Below are the code and all the weights of a small trained network. Each question names an input and a target symbol and asks about switching units off, where a switched-off unit gives its printed mean instead of its output.

import numpy as np


def w(rows, s, z=0):
    codes = np.array(rows[::2]) - 128.0
    scale = np.full(codes.shape[1], s)
    scale[-1] = z or s
    return codes * scale


def norm(h):
    return h / np.sqrt((h * h).mean(-1, keepdims=True) + 1e-5)


def f(y):
    return y / 2 * (1 + np.tanh(0.7978845608 * (y + 0.044715 * y**3)))


def softmax(a):
    e = np.exp(a - a.max(-1, keepdims=True))
    return e / e.sum(-1, keepdims=True)


def log_softmax(a):
    a = a - a.max(-1, keepdims=True)
    return a - np.log(np.exp(a).sum(-1, keepdims=True))


def net(x, mask):
    ids = ['ΔΞΠΣαβεζηθλμτφψω'.index(c) for c in x.split()]
    T = len(ids)
    res = E[ids] + P[:T]
    r = norm(res)
    for j in range(2):
        rows = slice(4 * j, 4 * j + 4)
        q, k, v = (r @ M[0][rows].T for M in (Q, K, V))
        z = softmax(np.where(np.tri(T) > 0, q @ k.T / 4**0.5, -1e9)) @ v
        o = O[0][rows]
        res = res + np.where(mask[j], z, o[:, -1]) @ o[:, :-1]
    y = f(norm(res) @ A[0][:, :-1].T + A[0][:, -1])
    res = res + np.where(mask[2:6], y, B[0][:, -1]) @ B[0][:, :-1]
    return log_softmax(norm(res)[-1] @ U[:, :-1].T + U[:, -1])


Q, K, V, O, A, B = {}, {}, {}, {}, {}, {}
E = w([
[136,126,122,106],'Δ',
[139,125,153,148],'Ξ',
[117,89,233,145],'Π',
[143,113,173,142],'Σ',
[158,93,163,141],'α',
[142,97,156,131],'β',
[171,142,197,185],'ε',
[211,139,125,178],'ζ',
[133,135,163,159],'η',
[155,113,151,154],'θ',
[152,119,161,134],'λ',
[85,95,158,145],'μ',
[169,68,91,108],'τ',
[121,97,115,252],'φ',
[158,110,150,127],'ψ',
[148,114,145,126],'ω',
],0.0041)
P = w([
[83,199,40,69],'0',
[26,42,214,163],'1',
[43,42,210,158],'2',
[49,23,216,165],'3',
[54,36,223,159],'4',
[69,37,225,149],'5',
[71,62,246,166],'6',
[84,64,231,157],'7',
[81,72,233,156],'8',
[85,63,254,178],'9',
],0.0015)
Q[0] = w([
[96,255,73,90],'H0',
[95,138,143,168],'H0',
[128,252,70,60],'H0',
[153,199,76,106],'H0',
[89,176,70,80],'H1',
[112,101,207,167],'H1',
[123,134,190,124],'H1',
[149,131,198,145],'H1',
],0.0057)
K[0] = w([
[146,130,240,128],'H0',
[127,200,142,93],'H0',
[209,74,255,173],'H0',
[193,120,191,164],'H0',
[66,100,151,190],'H1',
[181,214,76,89],'H1',
[172,181,113,142],'H1',
[168,163,106,85],'H1',
],0.0057)
V[0] = w([
[119,153,184,53],'H0',
[78,163,45,96],'H0',
[160,107,141,11],'H0',
[202,183,179,127],'H0',
[3,133,169,169],'H1',
[130,8,123,56],'H1',
[200,121,83,181],'H1',
[100,193,115,99],'H1',
],0.0049)
O[0] = w([
[177,142,207,56,148],'H0',
[145,253,134,170,34],'H0',
[179,167,107,21,90],'H0',
[194,56,142,123,94],'H0',
[92,171,232,182,158],'H1',
[29,171,53,60,203],'H1',
[209,129,35,155,113],'H1',
[165,120,182,93,8],'H1',
],0.0037,0.0012)
A[0] = w([
[62,186,243,253,253],'N0',
[144,45,250,69,92],'N1',
[68,166,50,118,70],'N2',
[221,133,18,175,199],'N3',
],0.0018,0.0025)
B[0] = w([
[189,193,17,69,253],'N0',
[176,60,113,90,149],'N1',
[69,108,248,107,98],'N2',
[45,126,4,128,142],'N3',
],0.003,0.0028)
U = w([
[204,112,30,184,191],'Δ',
[184,98,42,168,83],'Ξ',
[185,230,116,91,71],'Π',
[63,253,150,187,104],'Σ',
[72,142,80,254,146],'α',
[29,98,192,129,254],'β',
[102,174,140,58,140],'ε',
[218,170,185,184,99],'ζ',
[94,90,225,101,172],'η',
[186,116,58,34,84],'θ',
[198,171,111,60,58],'λ',
[158,118,168,167,130],'μ',
[151,92,126,158,46],'τ',
[47,57,25,60,160],'φ',
[202,103,152,76,54],'ψ',
[83,197,33,85,64],'ω',
],0.0083,0.005)

Each question gives the input, a string of symbols that net reads in full, and the target symbol t.
The units are the heads (4 rows each of Q, K, V and O) and the neurons (one row each of A and B). Each row of codes is followed by its name. A weight is (code - 128) times the scale printed after its matrix; where a second scale follows, it is the last column's (O, A, B and U).
mask holds one flag per unit, heads first, then neurons. A switched-off unit (its flag False) gives its mean, the last column of its rows in O or B, instead of its output. The means were averaged over made-up inputs and are rounded, as every weight is.
A unit's drop is (log p(t) with every unit on - log p(t) with that unit switched off) / (log p(t) with every unit on - log p(t) with every unit switched off).
The circuit of an input: a set's keep is (log p(t) with only the set's units on - log p(t) with every unit switched off) / (log p(t) with every unit on - log p(t) with every unit switched off). Starting from all 6 units, units are removed one at a time, each time the one whose removal leaves the highest keep (on an exact tie, the one counted first), for as long as the keep stays at least 0.8.
units of the circuit, in order: the units of the circuit, biggest drop first
most important unit: the unit with the biggest drop
heads that matter: for each layer, one digit per head in row order, 1 if its drop is at least 0.15 and else 0, layers parted by /
drop of u: that unit's drop, to one decimal
input α φ μ Δ Π Π α ψ, target φ: heads that matter => 01
input φ α μ ζ, target α: heads that matter => 10
input μ Δ α ζ ω θ, target Σ: most important unit => H0
input μ ε Ξ λ, target Σ: heads that matter => 10
input μ φ λ α μ α ε, target Σ: units of the circuit, in order => [H0; N0]
input ζ α ω, target Δ: heads that matter => 01
input α Π α θ α β, target φ: heads that matter => 01
input μ α Ξ ε, target Σ: heads that matter => 10
input α ζ μ ω Ξ ζ α, target φ: heads that matter => 01
input Π Δ λ μ ψ α λ Ξ θ, target β: heads that matter => 11
input α λ α Ξ ζ, target φ: units of the circuit, in order => [H1; H0]
input θ η τ μ μ α ε Σ Ξ, target Δ: drop of H1 => 0.2
input α Σ α η, target φ: drop of H1 => 0.5
input α ψ β μ α ψ Π Δ ζ μ, target φ: drop of H1 => 0.6
input φ θ ψ Δ, target α: units of the circuit, in order => [H0]
input θ μ Ξ, target Δ: drop of H1 => 0.3
